Here is a tiny trained network, its code and every weight. The questions are about switching its units off for an input and a target symbol, where a switched-off unit gives its printed mean instead of its output.

import numpy as np


def w(rows, s, z=0):
    codes = np.array(rows[::2]) - 128.0
    scale = np.full(codes.shape[1], s)
    scale[-1] = z or s
    return codes * scale


def norm(h):
    return h / np.sqrt((h * h).mean(-1, keepdims=True) + 1e-5)


def f(y):
    return np.maximum(y, 0)


def softmax(a):
    e = np.exp(a - a.max(-1, keepdims=True))
    return e / e.sum(-1, keepdims=True)


def log_softmax(a):
    a = a - a.max(-1, keepdims=True)
    return a - np.log(np.exp(a).sum(-1, keepdims=True))


def net(x, mask):
    ids = ['ΘΛΦβγεζξω'.index(c) for c in x.split()]
    T = len(ids)
    res = E[ids] + P[:T]
    u = 0
    for l in range(3):
        r = norm(res)
        for j in range(3):
            rows = slice(2 * j, 2 * j + 2)
            q, k, v = (r @ M[l][rows].T for M in (Q, K, V))
            z = softmax(np.where(np.tri(T) > 0, q @ k.T / 2**0.5, -1e9)) @ v
            o = O[l][rows]
            res = res + np.where(mask[u + j], z, o[:, -1]) @ o[:, :-1]
        u += 3
        y = f(norm(res) @ A[l][:, :-1].T + A[l][:, -1])
        res = res + np.where(mask[u : u + 4], y, B[l][:, -1]) @ B[l][:, :-1]
        u += 4
    return log_softmax(norm(res)[-1] @ U[:, :-1].T + U[:, -1])


Q, K, V, O, A, B = {}, {}, {}, {}, {}, {}
E = w([
[152,151,149,134,163,132,46],'Θ',
[66,156,59,157,109,135,144],'Λ',
[126,88,133,199,37,86,70],'Φ',
[139,89,202,45,118,112,58],'β',
[155,100,68,19,192,152,85],'γ',
[135,153,172,2,239,205,117],'ε',
[36,107,108,41,194,103,157],'ζ',
[59,104,101,219,147,120,179],'ξ',
[237,168,67,124,119,219,172],'ω',
],0.013)
P = w([
[126,159,111,149,89,1,130],'0',
[115,161,57,166,98,97,199],'1',
[135,145,92,163,80,148,161],'2',
[130,142,111,160,67,153,146],'3',
[71,53,62,132,85,205,65],'4',
[49,69,56,127,95,208,78],'5',
[25,94,68,129,107,171,99],'6',
],0.0081)
Q[0] = w([
[1,57,117,213,136,121,55],'0.h1',
[136,49,93,25,81,114,112],'0.h1',
[104,190,209,132,139,221,172],'0.h2',
[208,119,71,153,123,120,100],'0.h2',
[130,213,85,101,193,153,11],'0.h3',
[197,244,118,126,80,149,190],'0.h3',
],0.0059)
K[0] = w([
[111,105,134,255,94,182,165],'0.h1',
[145,95,114,161,87,110,143],'0.h1',
[112,153,83,67,127,17,161],'0.h2',
[99,81,133,131,118,211,135],'0.h2',
[109,197,148,96,156,162,78],'0.h3',
[212,248,137,152,170,93,151],'0.h3',
],0.0078)
V[0] = w([
[194,100,113,141,214,90,155],'0.h1',
[163,165,121,91,18,144,106],'0.h1',
[154,112,130,77,162,6,214],'0.h2',
[124,171,54,140,79,99,141],'0.h2',
[149,201,214,173,253,177,139],'0.h3',
[151,68,199,154,151,196,171],'0.h3',
],0.0066)
O[0] = w([
[112,68,47,98,78,121,52,86],'0.h1',
[162,114,2,131,167,117,85,128],'0.h1',
[219,3,105,35,118,133,118,101],'0.h2',
[223,44,118,92,94,92,132,226],'0.h2',
[151,75,42,62,142,75,233,52],'0.h3',
[199,207,195,89,129,83,98,1],'0.h3',
],0.0073,0.0041)
A[0] = w([
[92,142,89,249,97,101,181,82],'0.n1',
[194,135,86,87,177,35,253,2],'0.n2',
[98,90,107,40,172,157,185,189],'0.n3',
[110,69,156,165,228,141,147,203],'0.n4',
],0.0069,0.00084)
B[0] = w([
[183,239,113,14,125,177,106,253],'0.n1',
[224,127,113,132,103,110,109,162],'0.n2',
[203,93,104,155,148,212,130,203],'0.n3',
[199,196,207,177,3,103,225,169],'0.n4',
],0.0054,0.0061)
Q[1] = w([
[163,110,129,101,76,254,91],'1.h1',
[180,105,113,91,123,122,93],'1.h1',
[42,82,166,104,48,124,120],'1.h2',
[169,110,39,137,80,142,151],'1.h2',
[154,13,149,176,78,18,200],'1.h3',
[181,107,154,111,187,42,117],'1.h3',
],0.0063)
K[1] = w([
[209,144,106,202,159,167,83],'1.h1',
[94,68,67,119,150,125,3],'1.h1',
[48,199,74,150,32,105,93],'1.h2',
[195,169,212,187,101,154,141],'1.h2',
[206,2,126,223,163,116,109],'1.h3',
[119,89,159,147,6,71,109],'1.h3',
],0.007)
V[1] = w([
[255,236,84,174,189,176,68],'1.h1',
[159,158,211,162,159,160,184],'1.h1',
[165,137,175,90,105,91,88],'1.h2',
[178,128,134,139,132,173,166],'1.h2',
[114,125,33,138,23,139,126],'1.h3',
[131,184,125,104,205,225,67],'1.h3',
],0.0068)
O[1] = w([
[124,148,104,145,110,100,197,209],'1.h1',
[35,2,84,131,79,115,62,53],'1.h1',
[183,88,70,142,118,123,205,118],'1.h2',
[149,114,77,85,83,189,198,158],'1.h2',
[150,169,233,216,146,163,187,253],'1.h3',
[146,104,110,160,126,175,73,169],'1.h3',
],0.0084,0.0074)
A[1] = w([
[109,149,255,150,68,14,126,204],'1.n1',
[140,200,166,142,167,90,183,134],'1.n2',
[154,175,144,120,43,108,65,91],'1.n3',
[79,46,125,133,112,181,61,252],'1.n4',
],0.0075,0.002)
B[1] = w([
[108,188,25,94,100,84,173,205],'1.n1',
[137,59,125,53,161,107,130,253],'1.n2',
[149,176,102,155,153,134,107,166],'1.n3',
[130,150,158,133,254,137,172,173],'1.n4',
],0.0074,0.0052)
Q[2] = w([
[153,48,230,130,189,129,42],'2.h1',
[97,146,111,178,174,167,150],'2.h1',
[97,181,80,158,116,166,78],'2.h2',
[156,150,102,125,146,229,114],'2.h2',
[254,164,103,121,98,50,209],'2.h3',
[123,72,232,112,87,87,184],'2.h3',
],0.0088)
K[2] = w([
[148,155,133,166,95,192,131],'2.h1',
[2,111,180,248,125,195,197],'2.h1',
[99,202,13,144,56,99,154],'2.h2',
[155,97,116,98,95,243,99],'2.h2',
[139,118,171,78,158,9,40],'2.h3',
[175,105,159,156,111,129,114],'2.h3',
],0.0062)
V[2] = w([
[109,92,124,100,75,178,144],'2.h1',
[204,181,213,212,100,174,59],'2.h1',
[255,198,169,148,58,191,169],'2.h2',
[66,204,106,131,149,197,192],'2.h2',
[192,114,136,20,116,219,137],'2.h3',
[183,96,60,123,130,86,59],'2.h3',
],0.0073)
O[2] = w([
[138,77,95,129,85,121,94,119],'2.h1',
[112,143,34,30,33,92,179,155],'2.h1',
[1,107,112,143,174,71,127,248],'2.h2',
[143,95,152,137,109,195,53,179],'2.h2',
[100,113,154,25,187,55,92,180],'2.h3',
[115,196,72,183,133,120,86,108],'2.h3',
],0.0087,0.014)
A[2] = w([
[68,27,130,134,204,108,60,252],'2.n1',
[130,254,107,61,232,153,150,40],'2.n2',
[103,101,82,154,164,144,104,115],'2.n3',
[128,144,179,179,90,55,76,88],'2.n4',
],0.006,0.002)
B[2] = w([
[64,129,67,175,126,187,132,232],'2.n1',
[113,124,142,133,77,202,58,254],'2.n2',
[193,155,161,253,100,97,168,160],'2.n3',
[130,78,102,191,170,71,108,137],'2.n4',
],0.012,0.0063)
U = w([
[76,190,103,119,219,115,191,254],'Θ',
[85,218,219,131,122,206,137,127],'Λ',
[118,176,121,164,54,99,65,131],'Φ',
[65,160,118,15,68,94,37,62],'β',
[120,57,73,159,153,166,51,48],'γ',
[145,56,167,60,102,159,88,171],'ε',
[78,2,242,193,166,118,134,89],'ζ',
[46,104,192,80,49,97,222,97],'ξ',
[153,122,46,161,36,146,192,55],'ω',
],0.0086,0.005)

Each question gives the input, a string of symbols that net reads in full, and the target symbol t.
The units are the heads (2 rows each of Q, K, V and O) and the neurons (one row each of A and B). Each row of codes is followed by its name. A weight is (code - 128) times the scale printed after its matrix; where a second scale follows, it is the last column's (O, A, B and U).
mask holds one flag per unit, layer by layer, with each layer's heads first. A switched-off unit (its flag False) gives its mean, the last column of its rows in O or B, instead of its output. The means were averaged over made-up inputs and are rounded, as every weight is.
A unit's drop is (log p(t) with every unit on - log p(t) with that unit switched off) / (log p(t) with every unit on - log p(t) with every unit switched off).
The circuit of an input: a set's keep is (log p(t) with only the set's units on - log p(t) with every unit switched off) / (log p(t) with every unit on - log p(t) with every unit switched off). Starting from the 12 units with the biggest drops (on a tie, the unit counted first), units are removed one at a time, each time the one whose removal leaves the highest keep (on an exact tie, the one counted first), for as long as the keep stays at least 0.8.
circuit, biggest first: the units of the circuit, biggest drop first
k most important neurons: the k neurons with the biggest drops, biggest first
heads that matter: for each layer, one digit per head in row order, 1 if its drop is at least 0.15 and else 0, layers parted by /
drop of u: that unit's drop, to one decimal
input γ γ ξ Λ, target β: circuit, biggest first	(0.n1, 0.h2, 2.h3, 2.n1)
input Λ ω β, target Θ: circuit, biggest first	(2.h2, 2.n2)
input Φ Λ Θ, target ω: circuit, biggest first	(2.h3, 0.h3)
input ω ω ω Θ, target Θ: circuit, biggest first	(0.h3, 0.h1, 1.h1)
input ξ ξ γ, target ζ: heads that matter	000 / 001 / 100
input γ Λ Θ β, target β: circuit, biggest first	(0.h1, 2.h3)
input ε ε Θ, target γ: circuit, biggest first	(1.h3)
input ε Φ γ, target γ: circuit, biggest first	(2.h1, 1.h3)
input ω Θ ω β, target Θ: heads that matter	000 / 000 / 010
input γ ζ Λ Θ, target β: heads that matter	101 / 000 / 101
input ζ ζ Θ, target ε: heads that matter	101 / 100 / 010
input γ ω Φ, target Θ: heads that matter	000 / 000 / 010
input ξ Λ ξ, target ζ: heads that matter	110 / 101 / 100
input Θ β Λ, target Λ: 2 most important neurons	(0.n1, 2.n2)
input ξ ξ Θ Θ β ξ, target Λ: 2 most important neurons	(1.n1, 0.n3)
input γ Θ Θ Θ, target β: 2 most important neurons	(2.n2, 0.n1)
input γ γ Λ, target β: most important neuron	(2.n2)
input Λ ε ω, target ξ: 2 most important neurons	(0.n1, 2.n1)
input ε Λ Λ ω, target γ: drop of 0.n1	0.5
input Λ γ Φ ζ, target ξ: most important neuron	(0.n4)
input γ Λ ξ, target ξ: drop of 0.h2	-0.1
input ω Λ β Θ, target Θ: drop of 1.h1	0.1
input ω Λ ζ ξ, target ξ: drop of 2.n3	0.0
